Below are the code and all the weights of a small trained network. Each question names an input and a target symbol and asks about switching units off, where a switched-off unit gives its printed mean instead of its output.

import numpy as np


def w(rows, s, z=0):
    codes = np.array(rows[::2]) - 128.0
    scale = np.full(codes.shape[1], s)
    scale[-1] = z or s
    return codes * scale


def f(y):
    return np.maximum(y, 0)


def softmax(a):
    e = np.exp(a - a.max(-1, keepdims=True))
    return e / e.sum(-1, keepdims=True)


def log_softmax(a):
    a = a - a.max(-1, keepdims=True)
    return a - np.log(np.exp(a).sum(-1, keepdims=True))


def net(x, mask):
    ids = ['γδεηλμξσφ'.index(c) for c in x.split()]
    T = len(ids)
    res = E[ids] + P[:T]
    u = 0
    for l in range(2):
        r = res
        for j in range(2):
            rows = slice(3 * j, 3 * j + 3)
            q, k, v = (r @ M[l][rows].T for M in (Q, K, V))
            z = softmax(np.where(np.tri(T) > 0, q @ k.T / 3**0.5, -1e9)) @ v
            o = O[l][rows]
            res = res + np.where(mask[u + j], z, o[:, -1]) @ o[:, :-1]
        u += 2
        y = f(res @ A[l][:, :-1].T + A[l][:, -1])
        res = res + np.where(mask[u : u + 4], y, B[l][:, -1]) @ B[l][:, :-1]
        u += 4
    return log_softmax(res[-1] @ U[:, :-1].T + U[:, -1])


Q, K, V, O, A, B = {}, {}, {}, {}, {}, {}
E = w([
[126,117,125,126],'γ',
[139,117,74,159],'δ',
[116,164,78,145],'ε',
[123,252,145,148],'η',
[149,84,154,182],'λ',
[85,92,91,174],'μ',
[60,120,129,106],'ξ',
[187,118,170,118],'σ',
[81,168,108,179],'φ',
],0.024)
P = w([
[137,206,96,133],'0',
[136,206,101,143],'1',
[144,213,119,144],'2',
[150,229,136,157],'3',
[154,247,146,148],'4',
[148,254,155,154],'5',
],0.0062)
Q[0] = w([
[182,118,138,194],'L0H1',
[107,254,74,224],'L0H1',
[127,223,139,195],'L0H1',
[165,139,137,163],'L0H2',
[100,143,83,90],'L0H2',
[167,120,150,99],'L0H2',
],0.017)
K[0] = w([
[182,74,199,122],'L0H1',
[44,70,252,85],'L0H1',
[96,47,183,79],'L0H1',
[141,121,192,109],'L0H2',
[88,151,79,158],'L0H2',
[221,127,121,121],'L0H2',
],0.015)
V[0] = w([
[47,117,108,72],'L0H1',
[111,141,102,60],'L0H1',
[18,157,115,147],'L0H1',
[89,73,142,157],'L0H2',
[100,108,49,107],'L0H2',
[127,108,133,1],'L0H2',
],0.0081)
O[0] = w([
[47,1,56,86,118],'L0H1',
[85,74,58,65,99],'L0H1',
[68,78,128,58,190],'L0H1',
[156,173,148,134,98],'L0H2',
[131,132,131,90,137],'L0H2',
[132,152,223,169,2],'L0H2',
],0.006,0.005)
A[0] = w([
[233,82,116,198,3],'L0N1',
[178,142,81,7,100],'L0N2',
[216,116,2,14,21],'L0N3',
[197,43,172,190,77],'L0N4',
],0.0063,0.0042)
B[0] = w([
[58,163,150,91,255],'L0N1',
[214,249,195,185,210],'L0N2',
[253,197,76,171,223],'L0N3',
[131,64,228,166,242],'L0N4',
],0.0066,0.002)
Q[1] = w([
[95,75,81,89],'L1H1',
[240,125,108,135],'L1H1',
[158,187,140,231],'L1H1',
[87,73,194,159],'L1H2',
[145,100,141,128],'L1H2',
[9,101,84,129],'L1H2',
],0.014)
K[1] = w([
[71,148,2,106],'L1H1',
[215,122,128,108],'L1H1',
[193,160,204,229],'L1H1',
[197,208,61,83],'L1H2',
[214,172,120,159],'L1H2',
[69,120,58,111],'L1H2',
],0.009)
V[1] = w([
[221,128,210,2],'L1H1',
[185,161,114,15],'L1H1',
[72,130,210,59],'L1H1',
[111,98,82,113],'L1H2',
[131,144,128,59],'L1H2',
[91,149,195,214],'L1H2',
],0.0074)
O[1] = w([
[255,215,81,127,4],'L1H1',
[198,143,46,41,43],'L1H1',
[154,212,167,112,84],'L1H1',
[155,123,119,117,114],'L1H2',
[216,192,122,126,89],'L1H2',
[129,118,149,199,219],'L1H2',
],0.0067,0.0034)
A[1] = w([
[141,187,201,171,22],'L1N1',
[1,219,5,58,68],'L1N2',
[179,62,169,140,250],'L1N3',
[124,113,172,10,254],'L1N4',
],0.0073,0.0077)
B[1] = w([
[108,38,65,84,183],'L1N1',
[209,53,249,119,254],'L1N2',
[99,244,40,120,194],'L1N3',
[121,231,64,105,198],'L1N4',
],0.011,0.0098)
U = w([
[34,165,55,63,101],'γ',
[113,60,29,110,180],'δ',
[195,51,160,146,223],'ε',
[132,179,254,161,2],'η',
[48,164,173,188,193],'λ',
[38,75,104,102,147],'μ',
[59,155,170,63,207],'ξ',
[171,171,124,148,112],'σ',
[93,91,228,161,86],'φ',
],0.0093,0.0044)

Each question gives the input, a string of symbols that net reads in full, and the target symbol t.
The units are the heads (3 rows each of Q, K, V and O) and the neurons (one row each of A and B). Each row of codes is followed by its name. A weight is (code - 128) times the scale printed after its matrix; where a second scale follows, it is the last column's (O, A, B and U).
mask holds one flag per unit, layer by layer, with each layer's heads first. A switched-off unit (its flag False) gives its mean, the last column of its rows in O or B, instead of its output. The means were averaged over made-up inputs and are rounded, as every weight is.
A unit's drop is (log p(t) with every unit on - log p(t) with that unit switched off) / (log p(t) with every unit on - log p(t) with every unit switched off).
The circuit of an input: a set's keep is (log p(t) with only the set's units on - log p(t) with every unit switched off) / (log p(t) with every unit on - log p(t) with every unit switched off). Starting from all 12 units, units are removed one at a time, each time the one whose removal leaves the highest keep (on an exact tie, the one counted first), for as long as the keep stays at least 0.8.
circuit, biggest first: the units of the circuit, biggest drop first
top k neurons: the k neurons with the biggest drops, biggest first
top k neurons in layer l: the k neurons of layer l with the biggest drops, biggest first
heads that matter: for each layer, one digit per head in row order, 1 if its drop is at least 0.15 and else 0, layers parted by /
drop of u: that unit's drop, to one decimal
input μ λ δ η μ, target λ: circuit, biggest first : [L0H1, L1N2, L1N1]
input γ λ γ ε μ, target λ: circuit, biggest first : [L0H1, L1N2, L1H1, L1N1]
input δ σ ε, target σ: circuit, biggest first : [L1H1, L0H1]
input σ γ δ δ σ ε, target σ: circuit, biggest first : [L1H1]
input ε ξ ε, target ε: circuit, biggest first : [L1N2, L0H1, L1N3]
input φ μ σ δ, target σ: circuit, biggest first : [L1H1, L0H1]
input μ λ σ η, target σ: top 3 neurons : [L1N2, L1N1, L0N1]
input δ μ λ, target λ: top 2 neurons : [L1N2, L1N3]
input ε λ σ μ, target σ: heads that matter : 11 / 10
input ε σ μ, target σ: top 2 neurons : [L1N1, L1N2]
input μ ε ξ γ φ, target φ: top 2 neurons in layer 1 : [L1N2, L1N3]
input ε ξ ξ ξ ε λ, target λ: heads that matter : 00 / 00
input η ε ε, target ε: top 3 neurons in layer 1 : [L1N2, L1N3, L1N4]
input δ λ σ λ δ η, target λ: top 2 neurons in layer 1 : [L1N2, L1N1]
input δ γ δ λ η ε, target λ: top 2 neurons : [L1N2, L0N4]
input μ δ ξ ε γ σ, target σ: circuit, biggest first : [L1H1]
input λ λ ε δ γ, target λ: drop of L0H1 : 0.8
input δ σ γ, target σ: drop of L0H1 : 1.1
input λ ε ε ε γ, target λ: drop of L1N1 : 0.1
input γ ε φ γ φ, target φ: drop of L1N4 : 0.2
input η μ γ, target γ: top 3 neurons in layer 1 : [L1N2, L1N4, L1N3]
input λ λ η δ, target λ: top neuron in layer 1 : [L1N2]
